Below are the code and all the weights of a small trained network. Each question names an input and a class and asks about switching units off, where a switched-off unit gives its printed mean instead of its output.

import numpy as np


def w(rows, s, z=0):
    codes = np.array(rows[::2]) - 128.0
    scale = np.full(codes.shape[1], s)
    scale[-1] = z or s
    return codes * scale


def norm(h):
    return h / np.sqrt((h * h).mean(-1, keepdims=True) + 1e-5)


def f(y):
    return y / 2 * (1 + np.tanh(0.7978845608 * (y + 0.044715 * y**3)))


def log_softmax(a):
    a = a - a.max(-1, keepdims=True)
    return a - np.log(np.exp(a).sum(-1, keepdims=True))


def net(x, mask):
    res = np.array(x, float).reshape(1, 6) / 4 @ E
    u = 0
    for l in range(3):
        y = f(norm(res) @ A[l][:, :-1].T + A[l][:, -1])
        res = res + np.where(mask[u : u + 9], y, B[l][:, -1]) @ B[l][:, :-1]
        u += 9
    return log_softmax(norm(res)[-1] @ U[:, :-1].T + U[:, -1])


A, B = {}, {}
E = w([
[227,64,123],'x0',
[139,169,53],'x1',
[129,129,127],'x2',
[253,194,161],'x3',
[129,128,128],'x4',
[129,129,127],'x5',
],0.0069)
A[0] = w([
[157,166,156,91],'0.n1',
[155,170,191,122],'0.n2',
[160,32,132,54],'0.n3',
[139,134,117,22],'0.n4',
[165,179,161,96],'0.n5',
[126,121,130,90],'0.n6',
[163,95,70,35],'0.n7',
[133,139,107,2],'0.n8',
[149,165,8,153],'0.n9',
],0.013,0.0031)
B[0] = w([
[149,183,148,164],'0.n1',
[110,217,147,199],'0.n2',
[125,15,83,198],'0.n3',
[181,142,88,105],'0.n4',
[155,199,162,191],'0.n5',
[129,144,113,117],'0.n6',
[158,56,97,154],'0.n7',
[172,151,46,104],'0.n8',
[75,161,7,255],'0.n9',
],0.014,0.0045)
A[1] = w([
[121,108,109,94],'1.n1',
[103,108,158,114],'1.n2',
[146,131,109,146],'1.n3',
[175,190,54,10],'1.n4',
[127,120,185,155],'1.n5',
[189,113,51,195],'1.n6',
[244,116,213,3],'1.n7',
[149,137,173,111],'1.n8',
[248,187,106,17],'1.n9',
],0.014,0.0024)
B[1] = w([
[106,141,117,145],'1.n1',
[129,126,151,144],'1.n2',
[112,135,130,144],'1.n3',
[115,116,181,239],'1.n4',
[182,114,137,161],'1.n5',
[159,123,186,253],'1.n6',
[251,98,154,215],'1.n7',
[167,115,105,149],'1.n8',
[44,102,135,245],'1.n9',
],0.03,0.0039)
A[2] = w([
[116,152,86,163],'2.n1',
[91,11,235,26],'2.n2',
[200,146,53,122],'2.n3',
[176,134,103,98],'2.n4',
[186,236,94,66],'2.n5',
[122,17,64,42],'2.n6',
[78,77,167,8],'2.n7',
[127,11,62,47],'2.n8',
[178,71,161,85],'2.n9',
],0.011,0.0017)
B[2] = w([
[134,64,126,138],'2.n1',
[67,2,168,254],'2.n2',
[127,143,230,129],'2.n3',
[133,163,169,122],'2.n4',
[173,170,213,150],'2.n5',
[203,220,71,202],'2.n6',
[158,106,163,169],'2.n7',
[204,231,71,207],'2.n8',
[43,152,70,176],'2.n9',
],0.018,0.0059)
U = w([
[71,31,198,253],'0',
[29,143,18,68],'1',
[197,213,213,142],'2',
[48,228,171,106],'3',
[181,18,32,59],'4',
[202,184,32,178],'5',
[253,63,200,47],'6',
],0.016,0.0029)

Each question gives the input, the list of numbers given to net, and the class t.
The units are the neurons (one row each of A and B). Each row of codes is followed by its name. A weight is (code - 128) times the scale printed after its matrix; where a second scale follows, it is the last column's (A, B and U).
mask holds one flag per neuron, layer by layer. A switched-off neuron (its flag False) gives its mean, the last column of its row in B, instead of its output. The means were averaged over made-up inputs and are rounded, as every weight is.
A unit's drop is (log p(t) with every unit on - log p(t) with that unit switched off) / (log p(t) with every unit on - log p(t) with every unit switched off).
The circuit of an input: a set's keep is (log p(t) with only the set's units on - log p(t) with every unit switched off) / (log p(t) with every unit on - log p(t) with every unit switched off). Starting from the 12 units with the biggest drops (on a tie, the unit counted first), units are removed one at a time, each time the one whose removal leaves the highest keep (on an exact tie, the one counted first), for as long as the keep stays at least 0.8.
units of the circuit, in order: the units of the circuit, biggest drop first
unit that matters most: the unit with the biggest drop
top k neurons: the k neurons with the biggest drops, biggest first
drop when u is switched off: that unit's drop, to one decimal
input [2,-3,-7,-1,-4,-8], class 4: top 3 neurons => [2.n2 0.n9 1.n4]
input [7,1,-3,-4,-5,6], class 5: top 3 neurons => [2.n8 2.n6 1.n4]
input [-6,7,-7,0,4,-2], class 1: units of the circuit, in order => [0.n9]
input [5,1,1,-2,8,6], class 5: units of the circuit, in order => [2.n8 0.n3]
input [-3,7,-2,5,-5,-1], class 3: top 2 neurons => [0.n9 2.n2]
input [-5,4,3,0,-5,-5], class 1: top 2 neurons => [1.n7 2.n2]
input [-1,6,-5,2,-8,8], class 3: top 3 neurons => [0.n9 1.n7 2.n2]
input [1,-4,7,-8,7,2], class 4: top 4 neurons => [1.n6 1.n4 0.n2 1.n9]
input [0,2,-8,-4,-8,-1], class 1: top 4 neurons => [1.n7 0.n3 1.n5 1.n8]
input [6,2,-5,0,3,-4], class 5: top 4 neurons => [0.n3 1.n4 2.n8 2.n6]
input [-7,2,2,-5,5,1], class 1: top 2 neurons => [1.n6 1.n4]
input [-5,-5,-5,1,8,4], class 2: top 2 neurons => [0.n3 1.n9]
input [-6,3,-6,-5,5,-3], class 1: top 4 neurons => [1.n6 1.n4 2.n2 1.n7]
input [5,-6,-6,-7,6,-1], class 4: unit that matters most => 2.n2
input [-2,7,5,5,-4,3], class 3: top 2 neurons => [0.n9 2.n2]
input [-1,2,-3,0,-3,-8], class 1: top 2 neurons => [1.n7 0.n9]
input [0,6,-3,6,-4,5], class 3: top 2 neurons => [0.n9 0.n3]
input [6,1,-1,8,-1,0], class 0: drop when 2.n9 is switched off => 0.1
input [-4,1,-3,1,6,-4], class 3: drop when 2.n6 is switched off => 0.3
input [7,7,8,1,-7,4], class 0: drop when 1.n6 is switched off => 1.7
input [-6,2,-3,-3,6,2], class 1: unit that matters most => 1.n6
input [-1,3,-3,3,0,1], class 3: drop when 1.n1 is switched off => 0.0
